Here is a tiny trained network, its code and every weight. The questions are about switching its units off for an input and a class, where a switched-off unit gives its printed mean instead of its output.

import numpy as np


def w(rows, s, z=0):
    codes = np.array(rows[::2]) - 128.0
    scale = np.full(codes.shape[1], s)
    scale[-1] = z or s
    return codes * scale


def norm(h):
    return h / np.sqrt((h * h).mean(-1, keepdims=True) + 1e-5)


def f(y):
    return y / 2 * (1 + np.tanh(0.7978845608 * (y + 0.044715 * y**3)))


def log_softmax(a):
    a = a - a.max(-1, keepdims=True)
    return a - np.log(np.exp(a).sum(-1, keepdims=True))


def net(x, mask):
    res = np.array(x, float).reshape(1, 8) / 4 @ E
    u = 0
    for l in range(2):
        y = f(norm(res) @ A[l][:, :-1].T + A[l][:, -1])
        res = res + np.where(mask[u : u + 12], y, B[l][:, -1]) @ B[l][:, :-1]
        u += 12
    return log_softmax(norm(res)[-1] @ U[:, :-1].T + U[:, -1])


A, B = {}, {}
E = w([
[67,126,87,127,167,131],'x0',
[82,139,151,54,178,161],'x1',
[100,255,47,163,187,64],'x2',
[149,163,160,24,140,92],'x3',
[129,53,90,197,186,192],'x4',
[49,91,188,147,227,46],'x5',
[192,57,108,157,196,67],'x6',
[164,135,190,164,205,219],'x7',
],0.008)
A[0] = w([
[154,55,81,180,161,166,41],'L0N0',
[85,120,139,134,150,139,77],'L0N1',
[141,112,136,93,167,125,92],'L0N2',
[172,116,253,191,142,149,4],'L0N3',
[159,195,121,133,157,130,93],'L0N4',
[125,99,96,195,166,174,101],'L0N5',
[176,179,117,129,149,163,102],'L0N6',
[64,125,123,189,136,132,111],'L0N7',
[137,119,140,81,196,41,2],'L0N8',
[142,66,76,166,172,176,8],'L0N9',
[119,94,135,127,104,152,110],'L0N10',
[181,108,45,153,88,81,22],'L0N11',
],0.016,0.0041)
B[0] = w([
[239,118,180,152,220,162,254],'L0N0',
[112,121,64,123,93,98,147],'L0N1',
[159,162,122,146,105,72,158],'L0N2',
[105,89,214,222,2,39,247],'L0N3',
[117,205,116,145,130,154,192],'L0N4',
[167,117,129,178,205,165,241],'L0N5',
[152,197,136,161,85,158,193],'L0N6',
[75,170,96,180,120,158,192],'L0N7',
[134,205,206,59,205,114,226],'L0N8',
[207,61,129,148,218,135,227],'L0N9',
[149,157,160,88,137,173,177],'L0N10',
[199,121,43,98,56,56,223],'L0N11',
],0.018,0.0051)
A[1] = w([
[118,111,145,104,150,103,112],'L1N0',
[174,161,160,141,116,126,118],'L1N1',
[158,66,129,165,203,151,4],'L1N2',
[158,172,141,110,154,96,86],'L1N3',
[143,107,69,101,135,56,53],'L1N4',
[101,59,123,33,82,218,46],'L1N5',
[8,103,62,157,196,120,55],'L1N6',
[118,82,171,127,41,179,122],'L1N7',
[106,123,155,78,168,89,80],'L1N8',
[112,93,64,133,91,92,152],'L1N9',
[75,177,94,194,118,159,118],'L1N10',
[37,152,133,94,215,49,107],'L1N11',
],0.017,0.0032)
B[1] = w([
[132,146,161,126,125,143,144],'L1N0',
[70,109,103,138,108,134,236],'L1N1',
[211,118,120,153,186,161,254],'L1N2',
[116,162,139,122,82,165,214],'L1N3',
[173,146,103,80,119,100,175],'L1N4',
[99,117,89,86,149,251,184],'L1N5',
[74,53,95,125,192,12,165],'L1N6',
[106,55,149,84,133,114,237],'L1N7',
[139,174,170,137,128,155,177],'L1N8',
[171,104,92,104,170,90,166],'L1N9',
[115,103,66,186,114,128,192],'L1N10',
[85,185,201,104,188,118,240],'L1N11',
],0.026,0.0065)
U = w([
[99,128,48,232,117,140,13],'0',
[80,245,248,80,184,113,139],'1',
[224,149,44,33,58,61,45],'2',
[111,26,218,142,42,75,141],'3',
[236,69,159,223,222,164,252],'4',
[91,209,56,152,67,171,159],'5',
[87,65,126,39,100,249,79],'6',
[43,111,101,169,214,37,35],'7',
],0.014,0.0029)

Each question gives the input, the list of numbers given to net, and the class t.
The units are the neurons (one row each of A and B). Each row of codes is followed by its name. A weight is (code - 128) times the scale printed after its matrix; where a second scale follows, it is the last column's (A, B and U).
mask holds one flag per neuron, layer by layer. A switched-off neuron (its flag False) gives its mean, the last column of its row in B, instead of its output. The means were averaged over made-up inputs and are rounded, as every weight is.
A unit's drop is (log p(t) with every unit on - log p(t) with that unit switched off) / (log p(t) with every unit on - log p(t) with every unit switched off).
The circuit of an input: a set's keep is (log p(t) with only the set's units on - log p(t) with every unit switched off) / (log p(t) with every unit on - log p(t) with every unit switched off). Starting from the 12 units with the biggest drops (on a tie, the unit counted first), units are removed one at a time, each time the one whose removal leaves the highest keep (on an exact tie, the one counted first), for as long as the keep stays at least 0.8.
circuit, biggest first: the units of the circuit, biggest drop first
k most important neurons: the k neurons with the biggest drops, biggest first
top k neurons in layer l: the k neurons of layer l with the biggest drops, biggest first
drop of u: that unit's drop, to one decimal
input [0,-8,-4,1,0,-7,6,0], class 2: circuit, biggest first	(L0N11)
input [-2,0,-3,-4,-8,3,-5,-7], class 6: top 2 neurons in layer 0	(L0N8, L0N3)
input [-2,7,-7,3,2,5,-7,-4], class 6: circuit, biggest first	(L1N5, L0N8)
input [-6,-8,-6,-4,-8,8,8,-7], class 2: circuit, biggest first	(L0N11, L1N4)
input [5,4,8,-1,2,1,6,0], class 1: 2 most important neurons	(L0N8, L1N11)
input [4,-1,6,4,-4,-2,4,-5], class 1: 2 most important neurons	(L0N8, L1N11)
input [0,-7,8,-6,2,5,-6,-2], class 7: circuit, biggest first	(L1N6, L0N0)
input [4,-8,2,-3,3,6,-4,-5], class 7: circuit, biggest first	(L1N6, L0N7)
input [1,-2,0,-4,-5,-2,-6,8], class 3: 2 most important neurons	(L0N3, L1N7)
input [-2,1,5,-6,1,1,-2,5], class 0: top 3 neurons in layer 0	(L0N7, L0N4, L0N6)
input [4,8,-6,-8,-6,8,-7,0], class 7: 2 most important neurons	(L1N6, L0N7)
input [5,2,-5,8,-6,-4,0,-5], class 6: 2 most important neurons	(L1N5, L0N8)
input [4,-7,8,7,-8,-2,0,2], class 5: 2 most important neurons	(L0N4, L0N6)
input [-3,6,8,6,-5,-6,8,-6], class 1: 2 most important neurons	(L0N8, L1N11)
input [-8,-4,5,3,5,3,1,1], class 0: 2 most important neurons	(L1N11, L1N1)
input [-3,1,6,-2,-8,5,3,8], class 1: circuit, biggest first	(L0N8)
input [6,0,7,-6,-4,-7,-5,-6], class 2: top 2 neurons in layer 0	(L0N11, L0N5)
input [7,-2,-8,-5,-6,-3,-2,4], class 3: 2 most important neurons	(L0N3, L1N7)
input [-5,-2,8,-1,0,2,-3,4], class 0: drop of L0N8	0.1
input [8,0,7,-2,-1,5,-2,6], class 7: drop of L1N6	0.3
input [-3,7,-6,-4,-8,7,8,1], class 1: circuit, biggest first	(L0N8)
input [-1,8,7,-3,-1,4,2,-2], class 1: drop of L0N8	1.7
input [5,-5,-5,-4,-7,3,0,-3], class 2: 3 most important neurons	(L0N8, L1N9, L0N3)
